Here is a tiny trained network, its code and every weight. The questions are about switching its units off for an input and a class, where a switched-off unit gives its printed mean instead of its output.

import numpy as np


def w(rows, s, z=0):
    codes = np.array(rows[::2]) - 128.0
    scale = np.full(codes.shape[1], s)
    scale[-1] = z or s
    return codes * scale


def norm(h):
    return h / np.sqrt((h * h).mean(-1, keepdims=True) + 1e-5)


def f(y):
    return y / 2 * (1 + np.tanh(0.7978845608 * (y + 0.044715 * y**3)))


def log_softmax(a):
    a = a - a.max(-1, keepdims=True)
    return a - np.log(np.exp(a).sum(-1, keepdims=True))


def net(x, mask):
    res = np.array(x, float).reshape(1, 8) / 4 @ E
    u = 0
    for l in range(3):
        y = f(norm(res) @ A[l][:, :-1].T + A[l][:, -1])
        res = res + np.where(mask[u : u + 6], y, B[l][:, -1]) @ B[l][:, :-1]
        u += 6
    return log_softmax(norm(res)[-1] @ U[:, :-1].T + U[:, -1])


A, B = {}, {}
E = w([
[173,174,133,148,203,165,132,111,31],'x0',
[170,135,30,140,147,59,73,102,115],'x1',
[130,132,125,131,124,130,128,135,126],'x2',
[126,125,136,130,127,124,120,121,126],'x3',
[130,128,134,125,138,125,131,119,136],'x4',
[124,129,129,131,123,127,123,127,124],'x5',
[112,121,178,113,177,57,142,246,112],'x6',
[137,120,133,125,136,126,126,123,135],'x7',
],0.012)
A[0] = w([
[117,126,82,128,125,172,114,72,146,117],'L0N0',
[84,121,217,129,132,200,142,162,135,80],'L0N1',
[138,133,140,139,166,164,123,123,84,180],'L0N2',
[122,107,149,110,105,132,112,135,128,81],'L0N3',
[110,129,179,129,94,249,153,99,152,252],'L0N4',
[121,118,129,139,93,139,126,124,172,220],'L0N5',
],0.018,0.0022)
B[0] = w([
[188,179,150,166,90,127,177,109,158,195],'L0N0',
[221,169,172,105,31,121,192,112,144,226],'L0N1',
[113,144,170,114,162,190,89,98,63,175],'L0N2',
[139,114,87,76,129,97,175,151,144,141],'L0N3',
[19,106,78,185,244,92,37,181,103,255],'L0N4',
[205,88,100,33,90,98,142,157,171,176],'L0N5',
],0.011,0.017)
A[1] = w([
[99,88,114,128,119,67,106,168,197,113],'L1N0',
[104,74,82,99,202,87,90,177,98,175],'L1N1',
[146,142,157,193,126,111,168,93,96,21],'L1N2',
[100,120,115,170,72,57,136,167,254,133],'L1N3',
[51,59,93,130,126,101,114,127,135,4],'L1N4',
[172,132,77,90,89,201,127,35,132,87],'L1N5',
],0.017,0.0026)
B[1] = w([
[175,240,2,49,148,176,162,163,108,225],'L1N0',
[50,190,147,204,107,175,65,125,142,232],'L1N1',
[163,191,71,121,134,146,151,200,181,153],'L1N2',
[91,17,146,52,67,159,82,17,124,255],'L1N3',
[152,122,136,11,211,163,163,159,219,166],'L1N4',
[209,96,42,213,109,114,159,93,124,164],'L1N5',
],0.014,0.018)
A[2] = w([
[106,197,211,213,170,77,138,197,136,175],'L2N0',
[67,195,116,86,162,99,51,108,111,168],'L2N1',
[183,166,143,172,176,66,213,186,123,113],'L2N2',
[121,34,161,144,42,90,180,65,151,1],'L2N3',
[109,43,178,5,89,65,185,115,168,113],'L2N4',
[212,162,219,56,83,140,186,172,83,109],'L2N5',
],0.017,0.003)
B[2] = w([
[146,122,125,138,148,44,53,70,82,212],'L2N0',
[106,61,164,110,154,158,177,156,167,250],'L2N1',
[195,137,105,110,187,221,178,141,132,165],'L2N2',
[66,47,135,117,56,52,139,102,142,172],'L2N3',
[118,163,187,251,171,112,141,168,111,219],'L2N4',
[130,189,124,34,79,103,117,163,111,196],'L2N5',
],0.022,0.016)
U = w([
[54,90,123,60,135,200,141,170,217,241],'0',
[88,117,182,201,235,101,45,125,87,217],'1',
[153,30,80,136,19,52,154,58,176,4],'2',
[248,155,78,217,157,147,166,116,108,120],'3',
[72,145,232,133,16,43,186,222,128,46],'4',
[215,221,161,29,120,72,113,174,64,66],'5',
],0.012,0.0023)

Each question gives the input, the list of numbers given to net, and the class t.
The units are the neurons (one row each of A and B). Each row of codes is followed by its name. A weight is (code - 128) times the scale printed after its matrix; where a second scale follows, it is the last column's (A, B and U).
mask holds one flag per neuron, layer by layer. A switched-off neuron (its flag False) gives its mean, the last column of its row in B, instead of its output. The means were averaged over made-up inputs and are rounded, as every weight is.
A unit's drop is (log p(t) with every unit on - log p(t) with that unit switched off) / (log p(t) with every unit on - log p(t) with every unit switched off).
The circuit of an input: a set's keep is (log p(t) with only the set's units on - log p(t) with every unit switched off) / (log p(t) with every unit on - log p(t) with every unit switched off). Starting from the 12 units with the biggest drops (on a tie, the unit counted first), units are removed one at a time, each time the one whose removal leaves the highest keep (on an exact tie, the one counted first), for as long as the keep stays at least 0.8.
units of the circuit, in order: the units of the circuit, biggest drop first
unit that matters most: the unit with the biggest drop
k most important neurons: the k neurons with the biggest drops, biggest first
top k neurons in layer l: the k neurons of layer l with the biggest drops, biggest first
drop of u: that unit's drop, to one decimal
input [3,-7,-3,-1,7,3,1,8], class 5: units of the circuit, in order : [L0N1]
input [0,1,-3,8,2,2,-5,-4], class 2: 4 most important neurons : [L0N0; L0N2; L1N1; L1N0]
input [0,8,3,7,6,5,6,-3], class 0: top 2 neurons in layer 0 : [L0N2; L0N1]
input [-7,-2,-1,-3,7,-7,8,2], class 4: units of the circuit, in order : [L0N4; L2N4]
input [2,-7,-5,-5,-2,7,1,-8], class 5: 3 most important neurons : [L0N1; L1N3; L1N1]
input [6,1,-5,0,-8,0,-5,4], class 3: 2 most important neurons : [L0N0; L1N1]
input [-8,-1,6,3,4,5,3,5], class 4: 2 most important neurons : [L0N4; L2N4]
input [1,-1,-5,4,0,-2,-5,3], class 1: top 2 neurons in layer 0 : [L0N4; L0N0]
input [-8,-3,0,-4,0,2,2,-1], class 4: 2 most important neurons : [L0N4; L2N4]
input [7,3,3,8,8,4,-1,-5], class 3: units of the circuit, in order : [L0N4; L1N5]
input [8,-4,-5,3,-5,3,1,8], class 5: 2 most important neurons : [L0N1; L1N1]
input [2,-7,5,-2,0,-2,7,-7], class 5: 2 most important neurons : [L1N3; L2N5]
input [7,1,4,7,3,-3,-6,4], class 3: 2 most important neurons : [L0N0; L1N1]
input [4,-4,-2,7,7,4,-4,-5], class 1: top neuron in layer 1 : [L1N3]
input [8,-8,-3,-1,-7,0,-6,0], class 1: 2 most important neurons : [L0N4; L1N3]
input [8,-5,0,5,2,-6,1,-8], class 5: top 2 neurons in layer 1 : [L1N1; L1N3]
input [1,-8,-4,-6,1,-7,-4,7], class 1: 3 most important neurons : [L0N4; L1N3; L2N0]
input [-1,-4,2,8,5,7,7,-4], class 4: 2 most important neurons : [L1N0; L0N2]
input [1,4,-2,5,-8,-5,-6,-4], class 3: top 2 neurons in layer 1 : [L1N3; L1N2]
input [6,5,-2,3,-5,-6,-1,-4], class 3: unit that matters most : L0N4
input [1,8,6,8,7,7,-6,-3], class 3: top 2 neurons in layer 0 : [L0N5; L0N1]
input [-2,6,3,5,2,8,7,-8], class 0: drop of L0N1 : 4.2
